Below is a small trained network, with its code and all its weights. Each question gives an input and a target symbol and asks what happens when units are switched off, that is, made to give their printed mean instead of their output.

import numpy as np


def w(rows, s, z=0):
    codes = np.array(rows[::2]) - 128.0
    scale = np.full(codes.shape[1], s)
    scale[-1] = z or s
    return codes * scale


def f(y):
    return np.maximum(y, 0)


def softmax(a):
    e = np.exp(a - a.max(-1, keepdims=True))
    return e / e.sum(-1, keepdims=True)


def log_softmax(a):
    a = a - a.max(-1, keepdims=True)
    return a - np.log(np.exp(a).sum(-1, keepdims=True))


def net(x, mask):
    ids = ['γδεζηθμπστψω'.index(c) for c in x.split()]
    T = len(ids)
    res = E[ids] + P[:T]
    r = res
    for j in range(3):
        rows = slice(2 * j, 2 * j + 2)
        q, k, v = (r @ M[0][rows].T for M in (Q, K, V))
        z = softmax(np.where(np.tri(T) > 0, q @ k.T / 2**0.5, -1e9)) @ v
        o = O[0][rows]
        res = res + np.where(mask[j], z, o[:, -1]) @ o[:, :-1]
    y = f(res @ A[0][:, :-1].T + A[0][:, -1])
    res = res + np.where(mask[3:27], y, B[0][:, -1]) @ B[0][:, :-1]
    return log_softmax(res[-1] @ U[:, :-1].T + U[:, -1])


Q, K, V, O, A, B = {}, {}, {}, {}, {}, {}
E = w([
[136,185,90],'γ',
[130,39,39],'δ',
[83,63,164],'ε',
[31,95,96],'ζ',
[99,61,163],'η',
[122,125,209],'θ',
[71,63,118],'μ',
[41,67,152],'π',
[136,62,135],'σ',
[29,73,190],'τ',
[108,129,34],'ψ',
[123,251,168],'ω',
],0.014)
P = w([
[253,49,80],'0',
[26,145,133],'1',
[21,143,134],'2',
[16,143,134],'3',
[13,140,140],'4',
[12,139,143],'5',
[10,138,146],'6',
[6,139,146],'7',
[2,134,147],'8',
[7,134,151],'9',
],0.0078)
Q[0] = w([
[119,75,118],'H0',
[54,94,251],'H0',
[140,154,147],'H1',
[149,98,93],'H1',
[102,11,139],'H2',
[181,95,99],'H2',
],0.015)
K[0] = w([
[167,81,71],'H0',
[228,138,134],'H0',
[131,182,157],'H1',
[232,128,5],'H1',
[253,45,123],'H2',
[142,113,88],'H2',
],0.017)
V[0] = w([
[4,85,86],'H0',
[194,212,103],'H0',
[127,125,156],'H1',
[178,113,94],'H1',
[20,154,36],'H2',
[235,111,3],'H2',
],0.011)
O[0] = w([
[255,86,85,240],'H0',
[58,205,170,2],'H0',
[121,143,112,139],'H1',
[26,107,156,29],'H1',
[243,209,95,135],'H2',
[33,177,4,175],'H2',
],0.0088,0.0053)
A[0] = w([
[146,169,100,207],'N0',
[127,54,207,194],'N1',
[187,97,154,205],'N2',
[101,30,143,103],'N3',
[95,151,114,102],'N4',
[172,153,126,150],'N5',
[152,76,70,114],'N6',
[206,109,140,110],'N7',
[88,112,117,107],'N8',
[86,48,104,70],'N9',
[105,54,216,255],'N10',
[111,140,190,110],'N11',
[98,77,161,79],'N12',
[135,126,7,215],'N13',
[196,153,115,92],'N14',
[141,153,167,130],'N15',
[149,100,90,187],'N16',
[108,101,87,79],'N17',
[133,126,146,239],'N18',
[58,95,120,156],'N19',
[163,201,72,177],'N20',
[110,126,183,142],'N21',
[94,188,135,139],'N22',
[169,215,129,101],'N23',
],0.013,0.006)
B[0] = w([
[77,197,89,160],'N0',
[180,205,146,181],'N1',
[128,170,94,211],'N2',
[122,134,170,190],'N3',
[122,234,175,159],'N4',
[57,83,93,167],'N5',
[170,109,192,213],'N6',
[59,179,130,211],'N7',
[91,105,141,169],'N8',
[75,66,175,200],'N9',
[215,189,205,191],'N10',
[220,176,135,146],'N11',
[106,175,155,155],'N12',
[212,70,120,249],'N13',
[6,103,107,184],'N14',
[79,49,124,143],'N15',
[163,142,128,197],'N16',
[49,45,131,171],'N17',
[251,181,16,156],'N18',
[135,71,159,206],'N19',
[142,207,120,174],'N20',
[210,116,132,147],'N21',
[69,200,91,159],'N22',
[1,90,179,155],'N23',
],0.0061,0.02)
U = w([
[119,232,46,157],'γ',
[186,35,84,95],'δ',
[65,164,135,59],'ε',
[129,159,218,3],'ζ',
[129,102,185,176],'η',
[229,208,182,125],'θ',
[233,124,135,249],'μ',
[79,92,158,8],'π',
[108,93,65,161],'σ',
[156,103,178,230],'τ',
[245,175,1,124],'ψ',
[125,242,179,102],'ω',
],0.0082,0.0042)

Each question gives the input, a string of symbols that net reads in full, and the target symbol t.
The units are the heads (2 rows each of Q, K, V and O) and the neurons (one row each of A and B). Each row of codes is followed by its name. A weight is (code - 128) times the scale printed after its matrix; where a second scale follows, it is the last column's (O, A, B and U).
mask holds one flag per unit, heads first, then neurons. A switched-off unit (its flag False) gives its mean, the last column of its rows in O or B, instead of its output. The means were averaged over made-up inputs and are rounded, as every weight is.
A unit's drop is (log p(t) with every unit on - log p(t) with that unit switched off) / (log p(t) with every unit on - log p(t) with every unit switched off).
The circuit of an input: a set's keep is (log p(t) with only the set's units on - log p(t) with every unit switched off) / (log p(t) with every unit on - log p(t) with every unit switched off). Starting from the 12 units with the biggest drops (on a tie, the unit counted first), units are removed one at a time, each time the one whose removal leaves the highest keep (on an exact tie, the one counted first), for as long as the keep stays at least 0.8.
units of the circuit, in order: the units of the circuit, biggest drop first
top k neurons: the k neurons with the biggest drops, biggest first
heads that matter: for each layer, one digit per head in row order, 1 if its drop is at least 0.15 and else 0, layers parted by /
input γ σ τ σ ζ, target ε: units of the circuit, in order	(H0 H2)
input θ π ψ δ π η π π δ τ, target ζ: units of the circuit, in order	(H2 H0 N10)
input π ε π π γ τ, target μ: units of the circuit, in order	(H0 H1 N14)
input ψ ψ μ, target γ: units of the circuit, in order	(H2)
input σ γ ω γ ψ ψ ε, target π: heads that matter	101
input γ ζ ε, target ε: units of the circuit, in order	(H0 H2)
input γ θ η δ ω ζ π τ, target ε: units of the circuit, in order	(H2 H0)
input η π ω π τ δ, target δ: units of the circuit, in order	(H0 N13 H2)
input ψ τ μ σ μ ζ ζ θ ψ γ, target γ: heads that matter	001
input π μ ψ μ η η, target μ: heads that matter	100
input ψ μ σ ψ ψ ζ τ, target γ: heads that matter	101
input σ η δ ζ τ ω θ ω μ, target π: units of the circuit, in order	(H2 H0 N9 N19)
input ω θ μ, target ω: units of the circuit, in order	(H0 N4)
input δ ψ τ ω σ θ μ π, target σ: heads that matter	001
input π δ ζ σ ζ γ ε ψ ε, target μ: heads that matter	100
input δ μ γ η τ π σ, target σ: units of the circuit, in order	(H2 N17)
input ζ π τ δ ω η γ π τ, target ψ: heads that matter	001
input δ π θ, target θ: top neuron	(N10)
input ω ψ ε ε η, target ω: heads that matter	100
input ε ω δ, target δ: heads that matter	100
